Here is a tiny trained network, its code and every weight. The questions are about switching its units off for an input and a target symbol, where a switched-off unit gives its printed mean instead of its output.

import numpy as np


def w(rows, s, z=0):
    codes = np.array(rows[::2]) - 128.0
    scale = np.full(codes.shape[1], s)
    scale[-1] = z or s
    return codes * scale


def f(y):
    return y / 2 * (1 + np.tanh(0.7978845608 * (y + 0.044715 * y**3)))


def softmax(a):
    e = np.exp(a - a.max(-1, keepdims=True))
    return e / e.sum(-1, keepdims=True)


def log_softmax(a):
    a = a - a.max(-1, keepdims=True)
    return a - np.log(np.exp(a).sum(-1, keepdims=True))


def net(x, mask):
    ids = ['αγδθλξπτφω'.index(c) for c in x.split()]
    T = len(ids)
    res = E[ids] + P[:T]
    q, k, v = (res @ M[0].T for M in (Q, K, V))
    z = softmax(np.where(np.tri(T) > 0, q @ k.T / 4**0.5, -1e9)) @ v
    res = res + np.where(mask[0], z, O[0][:, -1]) @ O[0][:, :-1]
    y = f(res @ A[0][:, :-1].T + A[0][:, -1])
    res = res + np.where(mask[1:25], y, B[0][:, -1]) @ B[0][:, :-1]
    return log_softmax(res[-1] @ U[:, :-1].T + U[:, -1])


Q, K, V, O, A, B = {}, {}, {}, {}, {}, {}
E = w([
[45,155,104,84,60,121,103,116,163,116],'α',
[104,119,79,156,44,147,170,108,123,119],'γ',
[228,181,86,181,178,115,172,133,99,113],'δ',
[131,108,127,32,76,178,202,178,101,86],'θ',
[153,128,83,128,131,55,97,207,196,147],'λ',
[96,71,129,172,67,189,106,157,154,188],'ξ',
[118,90,92,164,146,182,9,96,142,108],'π',
[108,188,131,62,157,139,93,66,147,113],'τ',
[206,106,171,114,68,143,127,80,163,142],'φ',
[101,167,142,63,92,132,82,130,66,167],'ω',
],0.014)
P = w([
[183,46,1,137,179,122,166,134,231,220],'0',
[101,87,98,96,70,70,107,166,66,74],'1',
[128,126,103,126,72,101,101,163,76,93],'2',
[146,150,101,120,66,116,102,166,85,102],'3',
[143,161,98,127,67,130,99,165,91,112],'4',
[145,168,105,120,64,126,108,164,96,119],'5',
[134,180,97,135,57,140,101,157,102,125],'6',
[132,205,103,133,69,146,111,155,109,124],'7',
[136,214,94,138,67,150,115,159,117,134],'8',
[140,223,103,140,58,153,104,165,113,129],'9',
[126,226,98,128,56,162,108,178,123,125],'10',
[129,238,100,155,52,174,114,166,125,121],'11',
],0.0063)
Q[0] = w([
[85,141,201,194,186,76,167,164,85,99],'head 0',
[181,237,77,114,76,220,129,123,97,129],'head 0',
[117,60,57,49,122,77,87,139,126,162],'head 0',
[52,1,228,131,181,45,190,41,48,92],'head 0',
],0.0073)
K[0] = w([
[54,146,189,68,42,172,73,103,71,144],'head 0',
[178,119,59,70,181,115,140,161,231,183],'head 0',
[133,143,128,153,180,124,172,133,89,106],'head 0',
[118,206,254,148,38,117,86,129,51,61],'head 0',
],0.0081)
V[0] = w([
[42,28,136,136,69,211,100,107,247,139],'head 0',
[185,135,147,186,176,190,110,2,164,149],'head 0',
[176,113,98,228,137,79,167,221,172,140],'head 0',
[124,114,143,151,109,212,224,90,32,140],'head 0',
],0.0082)
O[0] = w([
[110,25,99,18,161,143,144,174,108,79,157],'head 0',
[72,76,158,155,107,27,169,53,33,101,132],'head 0',
[43,155,188,207,194,130,208,180,135,129,255],'head 0',
[114,134,80,114,140,254,212,13,67,211,39],'head 0',
],0.0091,0.0057)
A[0] = w([
[69,125,165,136,105,129,149,125,131,134,111],'neuron 0',
[149,103,142,38,135,167,194,161,131,97,66],'neuron 1',
[148,111,87,144,201,77,112,153,143,150,144],'neuron 2',
[144,128,69,88,163,140,112,57,140,68,123],'neuron 3',
[178,143,133,131,168,145,145,151,130,105,149],'neuron 4',
[84,130,144,118,89,124,107,141,177,176,117],'neuron 5',
[125,39,147,68,114,150,94,83,151,154,59],'neuron 6',
[109,120,124,120,73,109,138,123,80,94,126],'neuron 7',
[106,164,100,144,194,163,177,124,138,176,181],'neuron 8',
[140,93,47,60,89,161,93,104,135,114,1],'neuron 9',
[198,80,73,45,127,157,115,33,66,128,96],'neuron 10',
[115,143,64,142,103,167,141,65,92,164,146],'neuron 11',
[122,159,115,137,109,97,129,134,66,133,141],'neuron 12',
[148,83,84,95,164,110,92,129,89,135,68],'neuron 13',
[89,92,167,137,157,90,163,113,90,112,90],'neuron 14',
[198,153,152,87,146,127,191,33,45,130,110],'neuron 15',
[185,11,90,165,118,147,143,135,155,94,99],'neuron 16',
[160,201,113,160,111,160,138,117,138,157,97],'neuron 17',
[169,137,172,150,157,114,121,165,111,122,136],'neuron 18',
[108,147,166,104,163,113,77,140,101,115,125],'neuron 19',
[107,160,168,155,167,119,167,85,138,180,110],'neuron 20',
[169,190,103,104,148,109,112,106,105,93,158],'neuron 21',
[113,172,155,131,171,123,160,141,174,122,79],'neuron 22',
[128,151,114,110,131,133,115,116,51,172,124],'neuron 23',
],0.012,0.0087)
B[0] = w([
[136,102,141,88,171,133,101,101,96,104,221],'neuron 0',
[193,245,159,159,116,109,145,76,119,151,229],'neuron 1',
[102,159,201,83,111,153,152,91,108,120,230],'neuron 2',
[21,159,144,254,218,56,182,115,126,162,162],'neuron 3',
[81,115,120,96,109,149,65,131,117,136,198],'neuron 4',
[151,176,92,97,110,151,119,75,112,107,226],'neuron 5',
[56,90,148,129,34,138,31,53,62,194,170],'neuron 6',
[178,75,127,106,168,127,134,90,163,139,221],'neuron 7',
[113,74,160,96,86,186,124,169,129,157,243],'neuron 8',
[103,102,106,81,226,118,137,44,102,77,189],'neuron 9',
[177,89,240,134,214,72,159,179,162,159,193],'neuron 10',
[188,40,52,175,162,77,95,76,86,152,192],'neuron 11',
[153,132,125,87,107,125,110,97,171,103,242],'neuron 12',
[161,176,90,160,151,123,28,213,94,192,175],'neuron 13',
[115,198,64,123,196,115,143,103,158,188,220],'neuron 14',
[143,159,101,125,67,115,89,42,46,226,159],'neuron 15',
[191,117,118,189,77,176,178,151,153,48,202],'neuron 16',
[159,165,64,95,193,114,140,153,135,132,248],'neuron 17',
[114,123,64,138,113,126,124,72,135,81,254],'neuron 18',
[176,69,125,177,113,125,183,151,171,115,229],'neuron 19',
[76,80,170,114,125,117,149,193,197,134,238],'neuron 20',
[72,159,139,170,77,98,156,154,161,192,203],'neuron 21',
[166,95,100,157,135,135,70,117,55,150,230],'neuron 22',
[165,100,110,105,185,110,80,178,135,177,166],'neuron 23',
],0.0075,0.0054)
U = w([
[173,210,19,226,96,105,88,94,88,173,60],'α',
[167,148,163,106,192,169,181,116,101,86,113],'γ',
[182,83,91,59,191,144,63,188,126,189,45],'δ',
[122,141,143,117,113,148,143,227,227,66,254],'θ',
[186,100,193,189,22,83,121,47,161,147,123],'λ',
[57,135,70,76,139,104,89,2,76,71,148],'ξ',
[199,50,24,150,186,104,219,116,198,68,55],'π',
[143,99,108,228,190,126,64,128,28,84,26],'τ',
[64,124,162,169,176,99,166,109,172,159,100],'φ',
[71,52,141,108,55,204,94,118,14,144,245],'ω',
],0.0055,0.0033)

Each question gives the input, a string of symbols that net reads in full, and the target symbol t.
The units are the heads (4 rows each of Q, K, V and O) and the neurons (one row each of A and B). Each row of codes is followed by its name. A weight is (code - 128) times the scale printed after its matrix; where a second scale follows, it is the last column's (O, A, B and U).
mask holds one flag per unit, heads first, then neurons. A switched-off unit (its flag False) gives its mean, the last column of its rows in O or B, instead of its output. The means were averaged over made-up inputs and are rounded, as every weight is.
A unit's drop is (log p(t) with every unit on - log p(t) with that unit switched off) / (log p(t) with every unit on - log p(t) with every unit switched off).
The circuit of an input: a set's keep is (log p(t) with only the set's units on - log p(t) with every unit switched off) / (log p(t) with every unit on - log p(t) with every unit switched off). Starting from the 12 units with the biggest drops (on a tie, the unit counted first), units are removed one at a time, each time the one whose removal leaves the highest keep (on an exact tie, the one counted first), for as long as the keep stays at least 0.8.
units of the circuit, in order: the units of the circuit, biggest drop first
most important unit: the unit with the biggest drop
k most important neurons: the k neurons with the biggest drops, biggest first
input δ γ ξ δ δ ω ω, target φ: units of the circuit, in order => (head 0; neuron 20)
input γ δ τ ω γ, target ω: units of the circuit, in order => (head 0; neuron 8)
input ξ φ ξ ω θ τ φ γ ω φ ω ξ, target ω: units of the circuit, in order => (head 0)
input τ ω τ λ δ ω ω ω, target λ: units of the circuit, in order => (head 0; neuron 17; neuron 19)
input τ ω ω γ δ α, target λ: units of the circuit, in order => (head 0; neuron 17)
input ξ ω γ ω γ, target π: units of the circuit, in order => (head 0; neuron 16)
input α γ ω, target δ: 2 most important neurons => (neuron 13; neuron 10)
input π ω γ ω θ ω λ λ τ, target θ: units of the circuit, in order => (neuron 19; head 0)
input γ π ω α γ ω γ, target π: units of the circuit, in order => (head 0; neuron 11; neuron 6)
input λ ω ω, target θ: 2 most important neurons => (neuron 19; neuron 11)
input τ λ ω δ ω π, target θ: 3 most important neurons => (neuron 22; neuron 11; neuron 6)
input θ δ ω λ δ λ ω, target θ: units of the circuit, in order => (neuron 11; head 0)
input δ ξ α, target φ: 2 most important neurons => (neuron 20; neuron 14)
input τ π γ π, target τ: most important unit => head 0
input ω ξ γ τ τ, target φ: units of the circuit, in order => (head 0; neuron 3; neuron 10; neuron 21)
input α ω π, target τ: 3 most important neurons => (neuron 13; neuron 3; neuron 6)
input γ γ δ α, target ω: units of the circuit, in order => (head 0; neuron 8; neuron 1)
input ξ τ ω π ξ φ φ λ δ, target γ: 2 most important neurons => (neuron 1; neuron 2)
input ω π ω λ τ ω γ δ γ ω λ, target α: 2 most important neurons => (neuron 22; neuron 20)
input ω θ δ λ λ λ π ω δ, target θ: most important unit => neuron 2
input γ π δ δ δ α ω θ, target ω: 2 most important neurons => (neuron 8; neuron 15)
input π δ ω γ γ δ θ τ δ τ ω, target π: 2 most important neurons => (neuron 19; neuron 7)
input ω δ π θ π γ ω τ ω γ, target α: units of the circuit, in order => (head 0; neuron 11)
input δ ξ ω ω π ω ω ξ τ γ τ φ, target φ: units of the circuit, in order => (head 0; neuron 20)
input π α π ω ω γ π γ τ, target φ: 2 most important neurons => (neuron 3; neuron 14)
input δ π λ, target φ: 2 most important neurons => (neuron 20; neuron 14)
input γ λ δ, target ω: most important neuron => (neuron 4)
input ω τ α, target ξ: units of the circuit, in order => (head 0; neuron 9)
